Below is a small trained network, with its code and all its weights. Each question gives an input and a target symbol and asks what happens when units are switched off, that is, made to give their printed mean instead of their output.

import numpy as np


def w(rows, s, z=0):
    codes = np.array(rows[::2]) - 128.0
    scale = np.full(codes.shape[1], s)
    scale[-1] = z or s
    return codes * scale


def norm(h):
    return h / np.sqrt((h * h).mean(-1, keepdims=True) + 1e-5)


def f(y):
    return y / 2 * (1 + np.tanh(0.7978845608 * (y + 0.044715 * y**3)))


def softmax(a):
    e = np.exp(a - a.max(-1, keepdims=True))
    return e / e.sum(-1, keepdims=True)


def log_softmax(a):
    a = a - a.max(-1, keepdims=True)
    return a - np.log(np.exp(a).sum(-1, keepdims=True))


def net(x, mask):
    ids = ['Λαβεζθω'.index(c) for c in x.split()]
    T = len(ids)
    res = E[ids] + P[:T]
    u = 0
    for l in range(2):
        r = norm(res)
        for j in range(2):
            rows = slice(2 * j, 2 * j + 2)
            q, k, v = (r @ M[l][rows].T for M in (Q, K, V))
            z = softmax(np.where(np.tri(T) > 0, q @ k.T / 2**0.5, -1e9)) @ v
            o = O[l][rows]
            res = res + np.where(mask[u + j], z, o[:, -1]) @ o[:, :-1]
        u += 2
        y = f(norm(res) @ A[l][:, :-1].T + A[l][:, -1])
        res = res + np.where(mask[u : u + 8], y, B[l][:, -1]) @ B[l][:, :-1]
        u += 8
    return log_softmax(norm(res)[-1] @ U[:, :-1].T + U[:, -1])


Q, K, V, O, A, B = {}, {}, {}, {}, {}, {}
E = w([
[105,121,95],'Λ',
[221,116,84],'α',
[116,203,185],'β',
[173,166,116],'ε',
[127,2,133],'ζ',
[221,88,96],'θ',
[208,83,22],'ω',
],0.012)
P = w([
[141,129,188],'0',
[134,197,125],'1',
[80,58,128],'2',
[128,199,116],'3',
[2,136,184],'4',
[124,196,112],'5',
[206,109,176],'6',
[125,199,110],'7',
[47,108,217],'8',
[125,193,111],'9',
[14,143,159],'10',
[125,192,114],'11',
[87,39,129],'12',
],0.0073)
Q[0] = w([
[255,149,58],'L0H1',
[179,98,56],'L0H1',
[79,139,149],'L0H2',
[111,81,138],'L0H2',
],0.0079)
K[0] = w([
[190,167,68],'L0H1',
[253,148,178],'L0H1',
[195,147,116],'L0H2',
[161,201,133],'L0H2',
],0.0058)
V[0] = w([
[151,126,118],'L0H1',
[154,144,112],'L0H1',
[249,158,89],'L0H2',
[133,91,83],'L0H2',
],0.011)
O[0] = w([
[54,187,3,164],'L0H1',
[205,224,131,178],'L0H1',
[161,48,200,255],'L0H2',
[86,114,128,183],'L0H2',
],0.0053,0.0031)
A[0] = w([
[118,192,112,37],'L0N1',
[54,83,89,183],'L0N2',
[46,7,227,209],'L0N3',
[100,227,154,252],'L0N4',
[255,221,229,209],'L0N5',
[119,184,130,38],'L0N6',
[57,151,209,81],'L0N7',
[111,177,35,146],'L0N8',
],0.0072,0.0032)
B[0] = w([
[124,159,86,124],'L0N1',
[97,118,64,188],'L0N2',
[145,131,2,247],'L0N3',
[114,36,136,218],'L0N4',
[84,135,207,252],'L0N5',
[160,191,130,114],'L0N6',
[219,172,122,137],'L0N7',
[78,137,187,212],'L0N8',
],0.0066,0.004)
Q[1] = w([
[47,116,158],'L1H1',
[123,254,140],'L1H1',
[73,178,127],'L1H2',
[86,51,107],'L1H2',
],0.006)
K[1] = w([
[128,2,91],'L1H1',
[164,179,53],'L1H1',
[99,127,48],'L1H2',
[221,164,123],'L1H2',
],0.0076)
V[1] = w([
[73,78,131],'L1H1',
[180,92,135],'L1H1',
[71,216,19],'L1H2',
[110,2,160],'L1H2',
],0.0068)
O[1] = w([
[146,111,227,195],'L1H1',
[233,154,162,143],'L1H1',
[202,79,184,46],'L1H2',
[213,212,3,253],'L1H2',
],0.0063,0.002)
A[1] = w([
[254,55,196,207],'L1N1',
[220,170,145,5],'L1N2',
[130,150,239,94],'L1N3',
[201,119,206,91],'L1N4',
[81,111,127,202],'L1N5',
[47,112,102,171],'L1N6',
[69,31,172,153],'L1N7',
[86,190,142,226],'L1N8',
],0.0091,0.0019)
B[1] = w([
[1,125,104,248],'L1N1',
[39,239,151,186],'L1N2',
[241,75,73,254],'L1N3',
[101,117,30,198],'L1N4',
[67,123,172,193],'L1N5',
[92,117,146,251],'L1N6',
[25,130,116,221],'L1N7',
[180,39,180,225],'L1N8',
],0.0065,0.0024)
U = w([
[6,35,208,120],'Λ',
[131,205,123,156],'α',
[152,83,193,146],'β',
[211,107,143,254],'ε',
[143,60,91,37],'ζ',
[111,188,120,86],'θ',
[198,167,51,91],'ω',
],0.012,0.0057)

Each question gives the input, a string of symbols that net reads in full, and the target symbol t.
The units are the heads (2 rows each of Q, K, V and O) and the neurons (one row each of A and B). Each row of codes is followed by its name. A weight is (code - 128) times the scale printed after its matrix; where a second scale follows, it is the last column's (O, A, B and U).
mask holds one flag per unit, layer by layer, with each layer's heads first. A switched-off unit (its flag False) gives its mean, the last column of its rows in O or B, instead of its output. The means were averaged over made-up inputs and are rounded, as every weight is.
A unit's drop is (log p(t) with every unit on - log p(t) with that unit switched off) / (log p(t) with every unit on - log p(t) with every unit switched off).
The circuit of an input: a set's keep is (log p(t) with only the set's units on - log p(t) with every unit switched off) / (log p(t) with every unit on - log p(t) with every unit switched off). Starting from the 12 units with the biggest drops (on a tie, the unit counted first), units are removed one at a time, each time the one whose removal leaves the highest keep (on an exact tie, the one counted first), for as long as the keep stays at least 0.8.
units of the circuit, in order: the units of the circuit, biggest drop first
most important unit: the unit with the biggest drop
k most important neurons: the k neurons with the biggest drops, biggest first
k most important neurons of layer l: the k neurons of layer l with the biggest drops, biggest first
which heads matter: for each layer, one digit per head in row order, 1 if its drop is at least 0.15 and else 0, layers parted by /
input Λ α Λ Λ Λ β, target Λ: which heads matter : 11 / 11
input α ε Λ Λ ω Λ ε ζ ε, target α: most important unit : L0N7
input ω Λ θ, target ω: units of the circuit, in order : [L1H2; L0H2; L0N4]
input Λ ζ ω Λ ε θ β α α, target Λ: which heads matter : 01 / 01
input α θ ε Λ Λ Λ Λ, target α: 2 most important neurons of layer 0 : [L0N8; L0N3]
input ω θ Λ ω α θ Λ Λ ω, target ω: units of the circuit, in order : [L0H2; L1H2; L1N8; L0N5]
input Λ Λ ω ε, target ε: which heads matter : 10 / 00
input α ω Λ Λ β Λ ε Λ ε θ, target α: which heads matter : 00 / 00
input Λ β ω ζ ω β ω α Λ β, target ε: 3 most important neurons : [L1N3; L0N7; L0N6]
input ε ω Λ Λ Λ Λ Λ ω β, target ε: units of the circuit, in order : [L1N3; L0N7]
input ε Λ α ε ε Λ Λ, target ε: 4 most important neurons : [L0N4; L0N5; L1N8; L0N7]
input α Λ ω ω ω Λ ω Λ ω Λ Λ Λ ε, target α: 4 most important neurons : [L0N4; L1N2; L0N3; L1N3]
input Λ α ω, target Λ: units of the circuit, in order : [L1H2; L0H2; L1N1]
input θ α Λ β Λ Λ ε α, target α: 2 most important neurons : [L1N2; L0N3]
input Λ Λ Λ Λ θ Λ Λ Λ α, target Λ: 2 most important neurons : [L1N1; L0N5]
input Λ Λ θ Λ ω, target Λ: most important unit : L0H2
input Λ ε ε α Λ ζ ε, target Λ: 2 most important neurons : [L1N1; L0N3]
input Λ Λ ω ε Λ ε Λ Λ Λ ζ ε Λ θ, target Λ: 3 most important neurons : [L1N1; L1N3; L0N3]
input Λ ε Λ α α β ε, target Λ: 2 most important neurons : [L1N1; L0N5]
input ε Λ ε ε ε ω Λ, target ε: 4 most important neurons of layer 1 : [L1N1; L1N8; L1N7; L1N4]
input θ ε Λ ε α ζ Λ ε, target ε: most important unit : L0N5
input ω θ β, target ω: which heads matter : 00 / 01
input ω Λ ε α β Λ α ε Λ, target ω: 2 most important neurons : [L0N3; L0N5]
